Here is a tiny trained network, its code and every weight. The questions are about switching its units off for an input and a class, where a switched-off unit gives its printed mean instead of its output.

import numpy as np


def w(rows, s, z=0):
    codes = np.array(rows[::2]) - 128.0
    scale = np.full(codes.shape[1], s)
    scale[-1] = z or s
    return codes * scale


def f(y):
    return np.maximum(y, 0)


def log_softmax(a):
    a = a - a.max(-1, keepdims=True)
    return a - np.log(np.exp(a).sum(-1, keepdims=True))


def net(x, mask):
    res = np.array(x, float).reshape(1, 7) / 4 @ E
    y = f(res @ A[0][:, :-1].T + A[0][:, -1])
    res = res + np.where(mask, y, B[0][:, -1]) @ B[0][:, :-1]
    return log_softmax(res[-1] @ U[:, :-1].T + U[:, -1])


A, B = {}, {}
E = w([
[185,128,255,159],'x0',
[127,129,128,128],'x1',
[126,79,158,14],'x2',
[127,126,127,127],'x3',
[114,30,132,185],'x4',
[227,137,94,145],'x5',
[129,127,129,128],'x6',
],0.0094)
A[0] = w([
[170,245,136,87,105],'N0',
[88,170,137,112,107],'N1',
[170,125,103,211,108],'N2',
[164,88,36,150,203],'N3',
[155,136,164,114,148],'N4',
[17,160,174,149,224],'N5',
[109,67,141,59,145],'N6',
[148,83,136,69,39],'N7',
[194,78,128,152,180],'N8',
[182,126,113,154,148],'N9',
[131,172,128,115,91],'N10',
[103,162,70,136,113],'N11',
[129,83,112,173,116],'N12',
[153,160,210,193,156],'N13',
[133,182,204,130,115],'N14',
[140,181,115,96,98],'N15',
[166,47,98,149,124],'N16',
[131,237,94,110,86],'N17',
[158,61,213,126,149],'N18',
[154,159,68,157,161],'N19',
[130,25,102,193,32],'N20',
[111,126,94,109,204],'N21',
[98,99,125,175,134],'N22',
[132,21,114,179,55],'N23',
[102,136,86,99,90],'N24',
[226,119,95,113,254],'N25',
[135,136,179,136,50],'N26',
[124,170,108,184,51],'N27',
[127,234,157,87,56],'N28',
[73,132,203,73,113],'N29',
[138,166,124,140,76],'N30',
[156,166,182,109,126],'N31',
[103,200,123,243,68],'N32',
[141,98,135,83,47],'N33',
[178,76,127,46,101],'N34',
[185,68,161,43,95],'N35',
[132,67,148,153,112],'N36',
[108,102,144,87,88],'N37',
[126,125,84,150,138],'N38',
[43,85,137,139,154],'N39',
[166,90,82,95,222],'N40',
[89,152,126,210,88],'N41',
[171,115,207,131,130],'N42',
[138,109,138,46,69],'N43',
[127,185,136,110,61],'N44',
[164,144,167,156,90],'N45',
],0.011,0.0081)
B[0] = w([
[102,54,179,88,193],'N0',
[178,121,144,159,150],'N1',
[170,129,131,167,182],'N2',
[83,174,142,105,224],'N3',
[75,158,64,133,167],'N4',
[204,186,211,201,217],'N5',
[154,146,94,182,199],'N6',
[182,52,54,187,150],'N7',
[87,165,161,117,200],'N8',
[122,160,164,128,174],'N9',
[134,63,165,100,142],'N10',
[71,105,110,63,169],'N11',
[113,111,156,84,163],'N12',
[58,155,58,82,211],'N13',
[82,149,84,75,175],'N14',
[137,89,168,110,155],'N15',
[119,106,210,80,181],'N16',
[156,65,182,117,177],'N17',
[102,191,77,80,211],'N18',
[119,152,115,123,190],'N19',
[151,55,163,91,171],'N20',
[79,173,118,103,195],'N21',
[154,143,139,95,163],'N22',
[144,31,158,6,175],'N23',
[97,117,115,146,157],'N24',
[142,183,230,204,246],'N25',
[89,93,55,115,140],'N26',
[178,48,69,177,147],'N27',
[224,55,163,41,167],'N28',
[157,124,142,160,184],'N29',
[155,115,132,117,136],'N30',
[87,161,105,75,172],'N31',
[178,64,47,158,183],'N32',
[200,74,50,176,140],'N33',
[205,123,65,200,185],'N34',
[219,108,102,201,193],'N35',
[102,116,125,56,164],'N36',
[155,138,115,142,152],'N37',
[138,143,126,100,164],'N38',
[128,182,185,155,189],'N39',
[89,212,146,137,217],'N40',
[208,111,90,155,163],'N41',
[80,130,83,96,193],'N42',
[133,103,80,144,165],'N43',
[122,2,143,95,141],'N44',
[99,126,84,125,158],'N45',
],0.006,0.011)
U = w([
[129,138,158,129,254],'0',
[137,3,197,62,74],'1',
[187,81,61,186,75],'2',
[119,149,171,134,194],'3',
[121,152,168,135,176],'4',
[143,188,217,162,33],'5',
[51,135,63,78,42],'6',
],0.014,0.0094)

Each question gives the input, the list of numbers given to net, and the class t.
The units are the neurons (one row each of A and B). Each row of codes is followed by its name. A weight is (code - 128) times the scale printed after its matrix; where a second scale follows, it is the last column's (A, B and U).
mask holds one flag per neuron, in row order. A switched-off neuron (its flag False) gives its mean, the last column of its row in B, instead of its output. The means were averaged over made-up inputs and are rounded, as every weight is.
A unit's drop is (log p(t) with every unit on - log p(t) with that unit switched off) / (log p(t) with every unit on - log p(t) with every unit switched off).
The circuit of an input: a set's keep is (log p(t) with only the set's units on - log p(t) with every unit switched off) / (log p(t) with every unit on - log p(t) with every unit switched off). Starting from the 12 units with the biggest drops (on a tie, the unit counted first), units are removed one at a time, each time the one whose removal leaves the highest keep (on an exact tie, the one counted first), for as long as the keep stays at least 0.8.
units of the circuit, in order: the units of the circuit, biggest drop first
most important unit: the unit with the biggest drop
top k neurons: the k neurons with the biggest drops, biggest first
drop of u: that unit's drop, to one decimal
input [-7,3,-7,-7,8,-2,-5], class 1: units of the circuit, in order -> (N23; N20)
input [-2,-2,3,4,-4,6,4], class 5: units of the circuit, in order -> (N25; N13)
input [7,6,5,1,5,1,-3], class 6: most important unit -> N18
input [1,-5,-1,5,-8,7,-4], class 1: top 2 neurons -> (N0; N28)
input [5,8,-6,2,-8,8,6], class 1: units of the circuit, in order -> (N0; N28; N17)
input [5,7,0,-5,7,5,2], class 1: top 3 neurons -> (N23; N20; N16)
input [-3,-5,-4,-3,1,-7,-2], class 5: top 2 neurons -> (N5; N39)
input [-3,3,-7,5,-6,5,-1], class 2: top 3 neurons -> (N32; N27; N16)
input [2,8,7,4,-8,-7,2], class 1: top 2 neurons -> (N28; N0)
input [-8,7,3,8,0,-5,-7], class 0: top 4 neurons -> (N5; N13; N39; N18)
input [-5,1,-7,-5,-4,-6,3], class 2: units of the circuit, in order -> (N32; N41)
input [-3,-3,7,8,6,-5,1], class 0: units of the circuit, in order -> (N39; N6)
input [-2,5,0,0,5,-6,5], class 5: units of the circuit, in order -> (N5; N39)
input [-6,8,-5,2,5,4,-2], class 3: units of the circuit, in order -> (N3; N16)
input [8,6,8,1,6,1,7], class 2: most important unit -> N35
input [8,0,-3,-5,-1,8,8], class 4: top 2 neurons -> (N25; N2)
input [4,-5,-8,-1,6,2,0], class 2: top 4 neurons -> (N32; N41; N2; N27)
input [-1,-6,1,2,8,1,-1], class 1: top 2 neurons -> (N23; N20)
input [-7,-2,-5,-4,-2,-8,3], class 5: top 3 neurons -> (N5; N39; N13)
input [-8,-3,-8,6,8,-7,0], class 1: top 2 neurons -> (N23; N20)
input [-2,-3,-8,4,-7,4,4], class 2: top 2 neurons -> (N32; N27)
input [6,2,-4,-3,8,6,6], class 1: units of the circuit, in order -> (N23)
input [8,0,3,-4,1,3,0], class 6: drop of N13 -> 0.1
